Here is a tiny trained network, its code and every weight. The questions are about switching its units off for an input and a class, where a switched-off unit gives its printed mean instead of its output.

import numpy as np


def w(rows, s, z=0):
    codes = np.array(rows[::2]) - 128.0
    scale = np.full(codes.shape[1], s)
    scale[-1] = z or s
    return codes * scale


def norm(h):
    return h / np.sqrt((h * h).mean(-1, keepdims=True) + 1e-5)


def f(y):
    return y / 2 * (1 + np.tanh(0.7978845608 * (y + 0.044715 * y**3)))


def log_softmax(a):
    a = a - a.max(-1, keepdims=True)
    return a - np.log(np.exp(a).sum(-1, keepdims=True))


def net(x, mask):
    res = np.array(x, float).reshape(1, 7) / 4 @ E
    u = 0
    for l in range(2):
        y = f(norm(res) @ A[l][:, :-1].T + A[l][:, -1])
        res = res + np.where(mask[u : u + 6], y, B[l][:, -1]) @ B[l][:, :-1]
        u += 6
    return log_softmax(norm(res)[-1] @ U[:, :-1].T + U[:, -1])


A, B = {}, {}
E = w([
[125,129,123,126,127,135,129,128],'x0',
[166,41,156,86,190,142,139,81],'x1',
[116,185,107,37,195,112,106,194],'x2',
[137,211,99,98,159,96,225,3],'x3',
[252,213,181,173,185,198,77,131],'x4',
[128,126,128,132,129,131,126,125],'x5',
[203,119,12,120,108,229,187,177],'x6',
],0.0029)
A[0] = w([
[95,240,113,179,61,117,110,160,118],'L0N0',
[188,82,157,196,52,93,181,103,62],'L0N1',
[105,176,101,138,140,139,142,61,57],'L0N2',
[110,103,149,196,104,170,133,90,1],'L0N3',
[104,216,88,178,49,96,119,172,39],'L0N4',
[141,178,159,1,150,98,146,228,79],'L0N5',
],0.0059,0.0032)
B[0] = w([
[163,89,157,133,184,119,130,119,250],'L0N0',
[69,156,53,155,168,168,66,97,196],'L0N1',
[79,180,173,84,35,187,108,184,146],'L0N2',
[48,147,1,177,122,184,107,111,115],'L0N3',
[113,29,144,91,184,166,182,78,195],'L0N4',
[73,126,45,206,119,180,65,53,241],'L0N5',
],0.0075,0.002)
A[1] = w([
[34,66,52,72,73,59,167,142,22],'L1N0',
[101,38,155,180,122,151,56,238,77],'L1N1',
[117,235,110,101,143,104,240,28,39],'L1N2',
[74,196,69,11,254,101,84,243,4],'L1N3',
[148,34,122,3,225,170,92,69,58],'L1N4',
[190,126,7,120,112,188,217,199,71],'L1N5',
],0.0052,0.0021)
B[1] = w([
[254,197,164,177,185,195,82,138,252],'L1N0',
[118,181,81,61,77,124,205,136,234],'L1N1',
[118,91,83,97,75,138,138,220,231],'L1N2',
[138,110,114,229,12,140,125,70,130],'L1N3',
[105,77,124,145,139,140,197,121,210],'L1N4',
[64,134,210,123,141,35,77,97,233],'L1N5',
],0.0093,0.003)
U = w([
[124,154,76,62,33,139,186,213,127],'0',
[254,168,158,168,176,171,97,144,90],'1',
[62,120,32,210,109,161,93,54,91],'2',
[61,128,198,108,138,11,93,117,84],'3',
[116,116,116,114,150,143,151,126,254],'4',
[150,40,136,115,167,135,207,115,118],'5',
],0.0075,0.0041)

Each question gives the input, the list of numbers given to net, and the class t.
The units are the neurons (one row each of A and B). Each row of codes is followed by its name. A weight is (code - 128) times the scale printed after its matrix; where a second scale follows, it is the last column's (A, B and U).
mask holds one flag per neuron, layer by layer. A switched-off neuron (its flag False) gives its mean, the last column of its row in B, instead of its output. The means were averaged over made-up inputs and are rounded, as every weight is.
A unit's drop is (log p(t) with every unit on - log p(t) with that unit switched off) / (log p(t) with every unit on - log p(t) with every unit switched off).
The circuit of an input: a set's keep is (log p(t) with only the set's units on - log p(t) with every unit switched off) / (log p(t) with every unit on - log p(t) with every unit switched off). Starting from all 12 units, units are removed one at a time, each time the one whose removal leaves the highest keep (on an exact tie, the one counted first), for as long as the keep stays at least 0.8.
units of the circuit, in order: the units of the circuit, biggest drop first
unit that matters most: the unit with the biggest drop
k most important neurons: the k neurons with the biggest drops, biggest first
k most important neurons of layer l: the k neurons of layer l with the biggest drops, biggest first
input [3,-4,5,3,-3,3,0], class 2: most important neuron of layer 1	(L1N1)
input [1,0,-3,-3,5,8,6], class 3: units of the circuit, in order	(L1N5 L1N0)
input [0,4,2,-2,3,8,4], class 3: 4 most important neurons	(L1N5 L0N0 L0N4 L1N0)
input [1,6,-3,-4,-7,0,-7], class 1: units of the circuit, in order	(L1N0 L0N0 L1N5)
input [-6,5,-2,-8,-8,3,2], class 0: 2 most important neurons	(L1N1 L0N4)
input [7,-8,4,-8,2,-7,-4], class 0: 2 most important neurons	(L1N1 L1N5)
input [-7,-8,-3,-7,-4,-4,-2], class 5: 3 most important neurons of layer 0	(L0N4 L0N0 L0N2)
input [-6,-8,-6,-6,1,0,-2], class 5: 3 most important neurons	(L0N4 L0N0 L0N2)
input [3,8,4,-2,7,4,3], class 5: 2 most important neurons	(L1N4 L1N0)
input [-5,0,-4,7,4,-3,-6], class 0: 2 most important neurons	(L1N2 L1N5)
input [2,5,-4,6,-1,4,3], class 0: units of the circuit, in order	(L1N2 L0N2)
input [-2,4,-4,0,-3,8,7], class 3: 2 most important neurons of layer 0	(L0N5 L0N4)
input [0,-5,-7,-3,-7,8,-1], class 1: 2 most important neurons	(L1N0 L0N5)
input [-1,7,-6,-2,-4,-7,8], class 3: 4 most important neurons	(L1N5 L0N5 L0N4 L0N0)
input [-5,-8,8,2,0,2,-6], class 2: units of the circuit, in order	(L1N3)
input [-3,6,3,-7,4,3,-1], class 0: 2 most important neurons of layer 1	(L1N1 L1N0)
input [-4,-7,-4,2,3,6,6], class 5: 3 most important neurons	(L0N4 L0N0 L1N4)
input [1,3,-3,-3,-8,4,-8], class 1: units of the circuit, in order	(L1N0 L1N5 L0N0)
input [-6,3,6,-5,-6,0,-2], class 1: 4 most important neurons	(L1N0 L0N1 L0N0 L1N2)
input [-8,1,0,8,-8,5,-2], class 0: unit that matters most	L1N2
